Look-ups in named tables: a row name and a column name give one cell, copied from the table.

Table tid
	kepo	nov	lodome	kal	ralela	zem	rer	sul	sez	gerizef
tik	5706	2349	2720	1762	4169	3781	5550	3246	1965	3830
gegop	3706	5310	2542	6065	6981	3127	3335	3361	3466	3784
lete	4138	5055	1909	5774	7543	3601	3657	3024	2778	3689
vakuf	4054	4928	2341	5537	6896	3622	3666	3233	3080	3756
dono	3979	4854	2656	5393	6441	4195	3658	3387	3310	3804
kep	5337	2591	3217	2052	3764	4780	5265	3514	2530	3904
rerep	5536	2493	2893	1950	4080	3954	5406	3344	2195	3855
ragokof	2372	5420	5683	5842	3179	4617	2616	4957	6237	4265
ropobi	5592	2455	2820	1903	4137	3628	5450	3304	2110	3844
kig	4064	2956	5761	2270	925	3955	4474	4826	4928	4292
zul	5555	2502	2829	1970	4168	4151	5412	3312	2145	3845
fozo	2599	5429	5099	5927	3912	5061	2727	4663	5739	4175
busorug	5679	2321	2837	1707	3999	4061	5548	3303	2050	3848
zizeg	4027	5150	2021	5898	7488	3354	3562	3087	2928	3705

busorug, sez => 2050
zul, sul => 3312
tik, gerizef => 3830
zizeg, rer => 3562
kep, zem => 4780
gegop, lodome => 2542
lete, ralela => 7543
lete, sul => 3024
zizeg, gerizef => 3705
zizeg, ralela => 7488
rerep, kal => 1950
tik, nov => 2349

nad.tsv
	rumim	rar	lemoro	kob	zuli	roz	ledaz
gafifi	152	145	156	213	210	148	179
vebid	141	121	104	41	58	149	81
vapoge	217	199	96	160	139	141	169
sisapi	231	87	133	176	147	131	129
saf	153	181	65	167	57	132	144
nivab	193	129	152	200	202	199	35
vop	57	162	168	66	178	209	28
voz	103	156	80	206	64	175	54

What is the roz of voz in nad?
175
What is the roz of nivab in nad?
199
What is the roz of vebid in nad?
149
What is the rumim of gafifi in nad?
152
What is the rar of gafifi in nad?
145
What is the kob of gafifi in nad?
213
What is the rar of vapoge in nad?
199
What is the lemoro of vebid in nad?
104
What is the rar of nivab in nad?
129
What is the zuli of gafifi in nad?
210
What is the ledaz of vapoge in nad?
169
What is the ledaz of vebid in nad?
81
What is the rumim of saf in nad?
153
What is the lemoro of vop in nad?
168
What is the zuli of voz in nad?
64
What is the zuli of saf in nad?
57

zokalir =
cols = vir, niz
mis: [123, 109]
ter: [221, 87]
viv: [99, 98]
maku: [35, 94]
nefad: [30, 107]

What is the vir of ter in zokalir? 221
What is the niz of viv in zokalir? 98
What is the niz of maku in zokalir? 94
What is the vir of nefad in zokalir? 30
What is the vir of mis in zokalir? 123
What is the niz of mis in zokalir? 109
What is the vir of viv in zokalir? 99
What is the niz of ter in zokalir? 87
What is the niz of nefad in zokalir? 107
What is the vir of maku in zokalir? 35

kot.tsv
	pipulid	zeripef
maberos	93115	93192
sivig	52578	52619
kigus	28701	28719
donorul	55144	55187
kosegit	2839	2831
kap	56306	56347

What is the pipulid of sivig in kot?
52578
What is the pipulid of kosegit in kot?
2839
What is the zeripef of donorul in kot?
55187
What is the pipulid of kap in kot?
56306
What is the zeripef of maberos in kot?
93192
What is the pipulid of kigus in kot?
28701
What is the zeripef of kigus in kot?
28719
What is the zeripef of sivig in kot?
52619
What is the zeripef of kap in kot?
56347
What is the zeripef of kosegit in kot?
2831
What is the pipulid of maberos in kot?
93115
What is the pipulid of donorul in kot?
55144
Which row has the largest pipulid? maberos

zosoko:
         rufa  nomoz  lezit  rusovun  notid  dovuvi  nuz
bagu      135    177     54      159     65      59  159
miv        76    148    147      173    190     168  148
rinopuz   176     77     55      134    108     192   54
geza      118     47      5      187    188     162   86
somadat   113     86    123       57    148      54   88
bik        93    175     47       62    182     151  104

bagu, dovuvi: 59
somadat, dovuvi: 54
somadat, notid: 148
geza, dovuvi: 162
bik, nomoz: 175
bik, rusovun: 62
bagu, rusovun: 159
somadat, rusovun: 57
bagu, lezit: 54
rinopuz, rusovun: 134
geza, lezit: 5
rinopuz, nomoz: 77
rinopuz, dovuvi: 192
bik, lezit: 47
miv, rusovun: 173
somadat, nuz: 88
rinopuz, rufa: 176
rinopuz, nuz: 54
rinopuz, lezit: 55
miv, lezit: 147

ger =
,dod,baf,lilo,zag,vivivil,pepinip,rageki,sog,zot
rafom,88,88,88,151,88,151,151,88,151
mani,236,236,235,1,234,1,1,235,1
gedem,109,109,109,129,109,129,129,109,129

mani, lilo -> 235
mani, sog -> 235
mani, vivivil -> 234
gedem, sog -> 109
gedem, zag -> 129
rafom, lilo -> 88
mani, baf -> 236
rafom, sog -> 88
gedem, zot -> 129
mani, zot -> 1
rafom, rageki -> 151
Row with the largest sog: mani

bibo =
	datumo	zogef	pari	fotasi	misova	bupelo	zupum	tik	fevumu
luga	58	52	48	79	44	59	45	60	42
ber	61	43	67	62	65	48	60	74	63
maf	59	51	45	88	41	63	41	63	39
zul	59	45	63	60	61	49	58	68	60
lozom	56	52	48	72	47	59	47	59	47
dobidi	56	52	50	69	47	57	49	59	47
zopev	55	51	58	55	56	51	54	58	56
funesad	57	53	48	76	45	59	45	60	44
boruv	46	58	46	49	48	52	48	38	48
riri	54	53	51	59	53	54	52	55	52
lobudu	55	52	51	65	50	56	49	56	50
mak	44	54	65	5	74	40	72	41	77
zofet	50	54	58	34	62	48	61	48	64

What is the datumo of luga in bibo? 58
What is the zogef of ber in bibo? 43
What is the datumo of dobidi in bibo? 56
What is the bupelo of mak in bibo? 40
What is the datumo of ber in bibo? 61
What is the misova of zofet in bibo? 62
What is the fotasi of lozom in bibo? 72
What is the zogef of zopev in bibo? 51
What is the fevumu of luga in bibo? 42
What is the pari of funesad in bibo? 48
What is the datumo of lozom in bibo? 56
What is the bupelo of maf in bibo? 63
What is the pari of boruv in bibo? 46
What is the zogef of lobudu in bibo? 52
What is the zupum of dobidi in bibo? 49
Row with the largest misova: mak

visi:
|  | namov | siku | bogis | vesifi | kovabog | vad | begezep | vel | maf |
|---|---|---|---|---|---|---|---|---|---|
| fum | -26940 | -3052 | -27836 | -3296 | -3446 | -29596 | -3296 | -3361 | -27930 |
| pafotuk | -61533 | 32350 | -62401 | 32144 | 31851 | -64361 | 32125 | 32109 | -62586 |
| mozuzin | -28385 | -1569 | -29283 | -1811 | -1967 | -31054 | -1811 | -1875 | -29384 |
| disavor | -88243 | 59669 | -89085 | 59492 | 59090 | -91194 | 59459 | 59481 | -89335 |
| zizavil | 51688 | -83501 | 50721 | -83830 | -83657 | 49409 | -83787 | -83965 | 50828 |
| zave | -31834 | 1953 | -32727 | 1714 | 1545 | -34514 | 1712 | 1653 | -32833 |
| gosa | -5883 | -24602 | -6797 | -24869 | -24931 | -8434 | -24857 | -24952 | -6834 |
| vaz | 28979 | -60269 | 28033 | -60574 | -60494 | 26594 | -60543 | -60689 | 28083 |
| kosorug | -6366 | -24081 | -7289 | -24345 | -24414 | -8941 | -24335 | -24430 | -7343 |
| napilo | -44087 | 14509 | -44974 | 14285 | 14063 | -46840 | 14275 | 14234 | -45122 |
| gemi | 22075 | -53176 | 21125 | -53470 | -53422 | 19632 | -53445 | -53581 | 21142 |

bogis of zave = -32727
vel of mozuzin = -1875
namov of kosorug = -6366
begezep of pafotuk = 32125
maf of mozuzin = -29384
kovabog of mozuzin = -1967
namov of gemi = 22075
begezep of vaz = -60543
siku of vaz = -60269
vesifi of gosa = -24869
namov of fum = -26940
vesifi of gemi = -53470
vel of fum = -3361
siku of disavor = 59669
vel of zizavil = -83965
maf of vaz = 28083
Which row has the largest vesifi? disavor

